Below is a small trained network, with its code and all its weights. Each question gives an input and a target symbol and asks what happens when units are switched off, that is, made to give their printed mean instead of their output.

import numpy as np


def w(rows, s, z=0):
    codes = np.array(rows[::2]) - 128.0
    scale = np.full(codes.shape[1], s)
    scale[-1] = z or s
    return codes * scale


def f(y):
    return y / 2 * (1 + np.tanh(0.7978845608 * (y + 0.044715 * y**3)))


def softmax(a):
    e = np.exp(a - a.max(-1, keepdims=True))
    return e / e.sum(-1, keepdims=True)


def log_softmax(a):
    a = a - a.max(-1, keepdims=True)
    return a - np.log(np.exp(a).sum(-1, keepdims=True))


def net(x, mask):
    ids = ['Θδζλτφ'.index(c) for c in x.split()]
    T = len(ids)
    res = E[ids] + P[:T]
    r = res
    for j in range(3):
        rows = slice(3 * j, 3 * j + 3)
        q, k, v = (r @ M[0][rows].T for M in (Q, K, V))
        z = softmax(np.where(np.tri(T) > 0, q @ k.T / 3**0.5, -1e9)) @ v
        o = O[0][rows]
        res = res + np.where(mask[j], z, o[:, -1]) @ o[:, :-1]
    y = f(res @ A[0][:, :-1].T + A[0][:, -1])
    res = res + np.where(mask[3:11], y, B[0][:, -1]) @ B[0][:, :-1]
    return log_softmax(res[-1] @ U[:, :-1].T + U[:, -1])


Q, K, V, O, A, B = {}, {}, {}, {}, {}, {}
E = w([
[178,96,110,101,91],'Θ',
[175,161,111,108,33],'δ',
[135,87,64,190,148],'ζ',
[89,213,56,137,96],'λ',
[157,137,91,68,3],'τ',
[83,192,139,54,29],'φ',
],0.021)
P = w([
[185,68,187,57,157],'0',
[92,60,196,52,184],'1',
[147,105,76,236,206],'2',
[63,163,223,175,213],'3',
[104,60,232,104,234],'4',
[64,169,158,183,108],'5',
[47,201,197,173,184],'6',
[165,115,135,7,184],'7',
[108,203,159,145,1],'8',
[115,155,215,108,158],'9',
[26,149,115,115,219],'10',
[175,30,41,200,36],'11',
],0.0074)
Q[0] = w([
[75,223,77,107,145],'head 1',
[134,112,89,34,97],'head 1',
[254,200,177,33,206],'head 1',
[167,50,63,132,81],'head 2',
[120,162,77,192,93],'head 2',
[107,165,128,126,112],'head 2',
[87,65,186,82,146],'head 3',
[99,68,106,38,151],'head 3',
[23,122,94,123,143],'head 3',
],0.0085)
K[0] = w([
[183,110,145,124,107],'head 1',
[108,95,124,93,76],'head 1',
[181,179,183,119,2],'head 1',
[155,119,84,115,228],'head 2',
[132,215,144,228,127],'head 2',
[86,143,139,137,77],'head 2',
[160,161,168,92,123],'head 3',
[154,112,211,50,37],'head 3',
[154,233,125,108,51],'head 3',
],0.0088)
V[0] = w([
[114,174,87,109,35],'head 1',
[198,119,212,83,116],'head 1',
[71,93,110,167,192],'head 1',
[126,101,153,186,81],'head 2',
[119,121,2,160,86],'head 2',
[157,62,117,159,165],'head 2',
[144,56,101,152,127],'head 3',
[143,160,45,243,164],'head 3',
[124,142,131,169,85],'head 3',
],0.0094)
O[0] = w([
[97,111,149,107,203,255],'head 1',
[50,187,156,92,107,123],'head 1',
[181,189,96,104,104,46],'head 1',
[159,60,87,213,136,115],'head 2',
[230,108,222,94,128,245],'head 2',
[62,172,251,216,94,21],'head 2',
[80,149,129,116,172,83],'head 3',
[254,34,134,72,166,127],'head 3',
[146,134,167,115,83,165],'head 3',
],0.0067,0.0069)
A[0] = w([
[126,142,156,159,131,2],'neuron 1',
[153,110,128,125,98,10],'neuron 2',
[89,219,2,120,153,178],'neuron 3',
[147,96,65,84,117,155],'neuron 4',
[147,144,93,105,139,43],'neuron 5',
[115,137,177,128,140,117],'neuron 6',
[67,122,122,126,106,142],'neuron 7',
[134,159,110,103,48,178],'neuron 8',
],0.013,0.0025)
B[0] = w([
[113,140,133,85,70,115],'neuron 1',
[142,41,188,27,210,157],'neuron 2',
[182,86,49,72,136,254],'neuron 3',
[120,125,192,146,207,245],'neuron 4',
[60,66,100,177,139,163],'neuron 5',
[119,89,125,160,106,134],'neuron 6',
[147,58,217,152,63,197],'neuron 7',
[255,84,185,76,110,245],'neuron 8',
],0.0061,0.0094)
U = w([
[190,152,151,91,156,168],'Θ',
[205,87,85,108,73,185],'δ',
[112,111,1,63,131,65],'ζ',
[75,76,134,102,154,49],'λ',
[168,76,44,172,57,41],'τ',
[175,165,135,111,68,3],'φ',
],0.0083,0.0022)

Each question gives the input, a string of symbols that net reads in full, and the target symbol t.
The units are the heads (3 rows each of Q, K, V and O) and the neurons (one row each of A and B). Each row of codes is followed by its name. A weight is (code - 128) times the scale printed after its matrix; where a second scale follows, it is the last column's (O, A, B and U).
mask holds one flag per unit, heads first, then neurons. A switched-off unit (its flag False) gives its mean, the last column of its rows in O or B, instead of its output. The means were averaged over made-up inputs and are rounded, as every weight is.
A unit's drop is (log p(t) with every unit on - log p(t) with that unit switched off) / (log p(t) with every unit on - log p(t) with every unit switched off).
The circuit of an input: a set's keep is (log p(t) with only the set's units on - log p(t) with every unit switched off) / (log p(t) with every unit on - log p(t) with every unit switched off). Starting from all 11 units, units are removed one at a time, each time the one whose removal leaves the highest keep (on an exact tie, the one counted first), for as long as the keep stays at least 0.8.
units of the circuit, in order: the units of the circuit, biggest drop first
most important unit: the unit with the biggest drop
top k neurons: the k neurons with the biggest drops, biggest first
heads that matter: for each layer, one digit per head in row order, 1 if its drop is at least 0.15 and else 0, layers parted by /
drop of u: that unit's drop, to one decimal
input Θ λ λ λ δ Θ λ λ ζ, target Θ: most important unit	neuron 4
input ζ φ λ Θ τ, target φ: heads that matter	011
input φ Θ τ φ τ ζ ζ φ τ λ Θ, target λ: heads that matter	100
input Θ λ τ λ τ φ λ, target ζ: units of the circuit, in order	(head 2; neuron 3)
input δ δ λ, target Θ: heads that matter	011
input λ τ ζ λ λ λ, target δ: heads that matter	100
input τ λ ζ φ ζ φ, target δ: units of the circuit, in order	(neuron 8; head 2; head 1)
input φ τ ζ, target Θ: heads that matter	001
input Θ φ λ ζ φ φ φ, target δ: top 3 neurons	(neuron 8; neuron 7; neuron 3)
input λ φ ζ λ φ λ λ τ δ τ ζ Θ, target Θ: top 2 neurons	(neuron 2; neuron 3)
input λ λ τ δ λ ζ τ λ λ Θ τ φ, target Θ: heads that matter	010
input τ Θ ζ φ λ δ, target Θ: units of the circuit, in order	(head 3; neuron 4; neuron 3)
input λ ζ φ λ Θ λ, target δ: units of the circuit, in order	(head 1; head 3)
input φ λ τ λ ζ Θ φ ζ φ Θ ζ, target τ: drop of neuron 2	0.1
input φ δ λ λ φ λ λ λ λ ζ δ Θ, target Θ: drop of neuron 4	0.3
input δ φ λ, target Θ: drop of neuron 4	0.3
